<20>: [179 109  93 107 144 114 135 110 140 136 114 107 121 107 179 158 184 154
 152 119 114 139 108 150 108 112 115 114 126 121 103 123 117]
<116>: [115 125 151 115 106 112 107 106 105 100 104 109 104 123 115 101 106 154
 152 119 114 139 108 150 108 112 115 114 126 121 103 123 117]
<41>: [179 109  93 107 144 114 135 110 140 136 114 107 121 107 179 158 184  85
  81 173 120 145 122  78 132 124 110 108 105 103 141 120 126]
<72>: [128 133 125 124 126 125 136 128 136 136 128 126 135 133 128 136 131 123
 122 128 135 124 135 122 135 135 124 124 123 123 136 124 134]
<174>: [132 121 124 131 134 132 124 130 124 125 130 130 125 122 131 126 129 125
 128 132 122 127 123 128 123 123 132 131 132 131 124 133 122]
<179>: [101 131 191 109  87 103  90  90  85  75  87  97  84 127 106  74  84 198
 191 110 106 161  94 189  93 101 109 107 132 122  81 123 112]
<80>: [ 97 196 112 101  94  99 211 137 210 210 138 127 208 201  99 199 142  92
  63  80 209  83 212  65 211 210  96 104  68  86 210  64 203]
<142>: [179 109  93 107 144 114 135 110 140 136 114 107 121 107 179 158 184  85
  81 173 120 145 122  78 132 124 110 108 105 103 119 141 110]
asked: [101 131 191 109  87 103  90  90  85  75  87  97  84 127 106  74  84 198
 191 110 106 161  94 189  93 101 109 107 132 122  81 123 112]
<179>
asked: [132 121 124 131 134 132 124 130 124 125 130 130 125 122 131 126 129 125
 128 132 122 127 123 128 123 123 132 131 132 131 124 133 122]
<174>
asked: [179 109  93 107 144 114 135 110 140 136 114 107 121 107 179 158 184  85
  81 173 120 145 122  78 132 124 110 108 105 103 119 141 110]
<142>
asked: [ 97 196 112 101  94  99 211 137 210 210 138 127 208 201  99 199 142  92
  63  80 209  83 212  65 211 210  96 104  68  86 210  64 203]
<80>
asked: [179 109  93 107 144 114 135 110 140 136 114 107 121 107 179 158 184  85
  81 173 120 145 122  78 132 124 110 108 105 103 141 120 126]
<41>

<161>: [124 162 128 137 149  98]
<179>: [155 150 222 121  84 123]
<52>: [114  78 123  91  75  92]
asked: [155 150 222 121  84 123]
<179>
asked: [124 162 128 137 149  98]
<161>
asked: [114  78 123  91  75  92]
<52>

<41>: [103 122 128 133 122 129 108 121 141 145 129 117 125 128 129 133 126 136
  96 158 121 124 110 152 128 159 120 140  93 142 135 100 138 116 113 136
 189 157 139 124 122 130 122 121 130 136 101  68 119 126 130 119  93 171
 154 123 109]
<20>: [167 142 124 139 108 106 130 130 105 112 129 136 134 134 151 140 106 134
 162 190 142 143 100 130 133 118 128 128 128 123 124 150 128 130 138 125
 210 164 105 126 132 136 139 136 121 151 148 171 111 122 141 144 114 151
 103 138 121]
<72>: [193 140 123 139 124 127 138 133 172 135 143 117 131 116 130 151 155 136
  80 147 133 131 140 117 141 130 138 125 123 145 131 116  96 117 129 132
  44 126 100 122 129 133 137 132 127 135 129 138 134 123 120 100 117  80
 130 123 134]
<179>: [ 66 148 119 127 118 138 121 122 162 125 121 122 139 116 113  86 130 140
  99 116 127 138 142 128 140 147 141 134 108 134 118 145 110 140 134 120
  45 129 130 126 150 132 141 122 135  89 130 159 118 138 136 130 128 128
 155 138 112]
<174>: [193 140 123 139 124 127 138 133 172 135 143 117 131 117 130 151 155 136
  80 147 133 131 140 117 141 130 138 125 123 145 131 116  96 117 129 132
  44 126 100 122 129 133 137 132 127 135 129 138 134 123 120 100 117  80
 130 123 134]
<52>: [126 108 140 135 132 141 113 130 107 103 110 144 139 120 141  86 131 144
 105 109 126 124 122 111 134  80 145 130 148 124 145 102 135 137 122 136
  86  93 127 118 123 124 125 117 130 138 139 129 119 127 121 144 124 193
 113 117 132]
<161>: [111 107 120 163 129 129 114 124 134 147 131 107 125 127  85 129 109 129
 107 162 149 123 126 136 134 183 108 128 140 109 112 126 122 130 121 129
  79 114 154 130 131 123 148 118 128 112 132 190 129 119 126 123 100 115
 133 121 138]
<116>: [126 108 140 135 132 141 113 130 155 103 110 144 135 120 141  86 131 144
 105 109 126 124 122 111 134  80 145 130 148 113 145 102 135 137 122 136
  86  93 127 118 123 124 125 117 130 138 139 129 119 127 121 144 124  54
 113 117 132]
asked: [111 107 120 163 129 129 114 124 134 147 131 107 125 127  85 129 109 129
 107 162 149 123 126 136 134 183 108 128 140 109 112 126 122 130 121 129
  79 114 154 130 131 123 148 118 128 112 132 190 129 119 126 123 100 115
 133 121 138]
<161>
asked: [167 142 124 139 108 106 130 130 105 112 129 136 134 134 151 140 106 134
 162 190 142 143 100 130 133 118 128 128 128 123 124 150 128 130 138 125
 210 164 105 126 132 136 139 136 121 151 148 171 111 122 141 144 114 151
 103 138 121]
<20>

<20>: [131  71 138  73 181 144]
<193>: [ 39 149  60 145 157 158]
<179>: [221  95 220  94  87  96]
<174>: [175 139 167 133 106 112]
<185>: [131  71 138  73 181 161]
<80>: [220  72 138  76 196 179]
<161>: [164  99 122 103 173 156]
asked: [220  72 138  76 196 179]
<80>
asked: [131  71 138  73 181 144]
<20>
asked: [164  99 122 103 173 156]
<161>

<41>: [127 124 107 124 109 116 126 117  78 126 125 120]
<80>: [165 124  56 124  70 127 161 130 169 126 126 109]
<174>: [161 123  85 123  92 124 154 119  98 125 125 115]
<185>: [175 124  56 124  71 130 168 129 162 125 126 109]
<20>: [ 54 130 174 128 160 105  69 125 126 128 127 129]
<72>: [169 124  57 123  71 127 163 127 150 125 126 110]
<52>: [ 54 126 159 125 149  99  67 117  68 127 125 131]
<142>: [ 74 127 157 125 148 104  82 115  62 127 125 129]
<161>: [ 29 127 112 126 114  91  51 132 155 128 127 127]
<193>: [135 129 174 127 160 130 132 120 109 126 126 122]
<179>: [146 124  62 123  75 120 144 126 136 125 126 113]
asked: [146 124  62 123  75 120 144 126 136 125 126 113]
<179>
asked: [ 29 127 112 126 114  91  51 132 155 128 127 127]
<161>

<193>: [144 123 153 137 113 128 130 162  91]
<52>: [120 141 114 104 117 130 122 113 175]
<20>: [128 161 112 117 117 141 127 106 163]
<80>: [118 130 154  43  86 114 122 168 132]
<185>: [131 125 143 112 117 139 124 151 150]
asked: [131 125 143 112 117 139 124 151 150]
<185>
asked: [144 123 153 137 113 128 130 162  91]
<193>
asked: [120 141 114 104 117 130 122 113 175]
<52>

<80>: [ 37 124  82  69  66]
<142>: [111  88 153  97 114]
<179>: [137 136 121 130 122]
<116>: [ 54 121  94  88  88]
<72>: [123 122 130 125 129]
asked: [123 122 130 125 129]
<72>
asked: [137 136 121 130 122]
<179>

<41>: [116 192  82 231 178  61]
<52>: [166 156 110  80 145 119]
<179>: [ 97 212  79 197 183 132]
asked: [166 156 110  80 145 119]
<52>
asked: [116 192  82 231 178  61]
<41>

<179>: [122 202 148 161 131 184 186 136 108 141 174 171 139 158 210  91  62 141
 239  91 121 157 133 112 178 148 141]
<193>: [120 202 151 160 133 180 185 135 115 139 170 169 141 158 208  87  63 146
 230  88 122 156 134 110 179 150 153]
<41>: [121 203 151 159 131 186 185 135 110 142 166 166 138 159 211  87  63 153
 229  89 120 163 129 111 180 151 151]
<142>: [121 198 150 158 132 183 183 136 110 143 164 164 139 160 210  81  64 147
 228  84 117 162 131 107 181 153 149]
<80>: [121 203 150 158 132 184 183 136 111 141 167 166 140 158 213  86  62 146
 231  89 119 159 130 111 181 150 147]
<161>: [121 199 149 158 132 182 184 137 110 143 166 165 139 159 210  83  63 143
 229  86 116 161 132 108 181 153 147]
<52>: [121 203 150 157 132 184 182 136 111 141 166 165 140 158 213  85  62 149
 229  88 119 160 129 110 181 151 149]
<185>: [122 203 149 158 132 183 183 136 110 141 168 167 140 158 212  87  61 145
 232  90 119 159 131 111 180 150 146]
<72>: [120 203 151 159 131 186 185 135 109 143 167 166 138 159 210  87  63 153
 230  89 120 163 129 111 180 151 151]
<20>: [122 202 148 161 132 184 186 136 108 141 174 171 139 158 210  91  62 141
 239  90 121 157 133 112 178 149 141]
<174>: [121 198 150 158 132 183 183 136 110 143 164 164 139 160 210  81  64 147
 228  84 117 162 126 113 180 147 137]
<116>: [122 203 149 159 132 183 184 136 110 141 169 168 140 158 212  88  61 144
 233  90 119 158 131 112 180 150 144]
asked: [121 203 151 159 131 186 185 135 110 142 166 166 138 159 211  87  63 153
 229  89 120 163 129 111 180 151 151]
<41>
asked: [121 203 150 158 132 184 183 136 111 141 167 166 140 158 213  86  62 146
 231  89 119 159 130 111 181 150 147]
<80>

<174>: [178 172 125  77 116 177 155 122 135 108 139 106 124  91  79 138 165]
<193>: [111 123 125 131 125 117 151 139 126 123 123 139 129 147 136 107 133]
<185>: [120  97 135 208 109 147  58  78 128 100 122 165 171 202 140 100 102]
<161>: [178 172 125  77 116 177 155 122 135 108 139 106 130  91  79 138 165]
<116>: [121 128 129 156 113 118 154 143 120  85 123 161 150 192 137  82 115]
<52>: [165 171 134 114 123 109 187 184 110  70 138 138 134 152 120 112  99]
asked: [120  97 135 208 109 147  58  78 128 100 122 165 171 202 140 100 102]
<185>
asked: [121 128 129 156 113 118 154 143 120  85 123 161 150 192 137  82 115]
<116>
asked: [111 123 125 131 125 117 151 139 126 123 123 139 129 147 136 107 133]
<193>

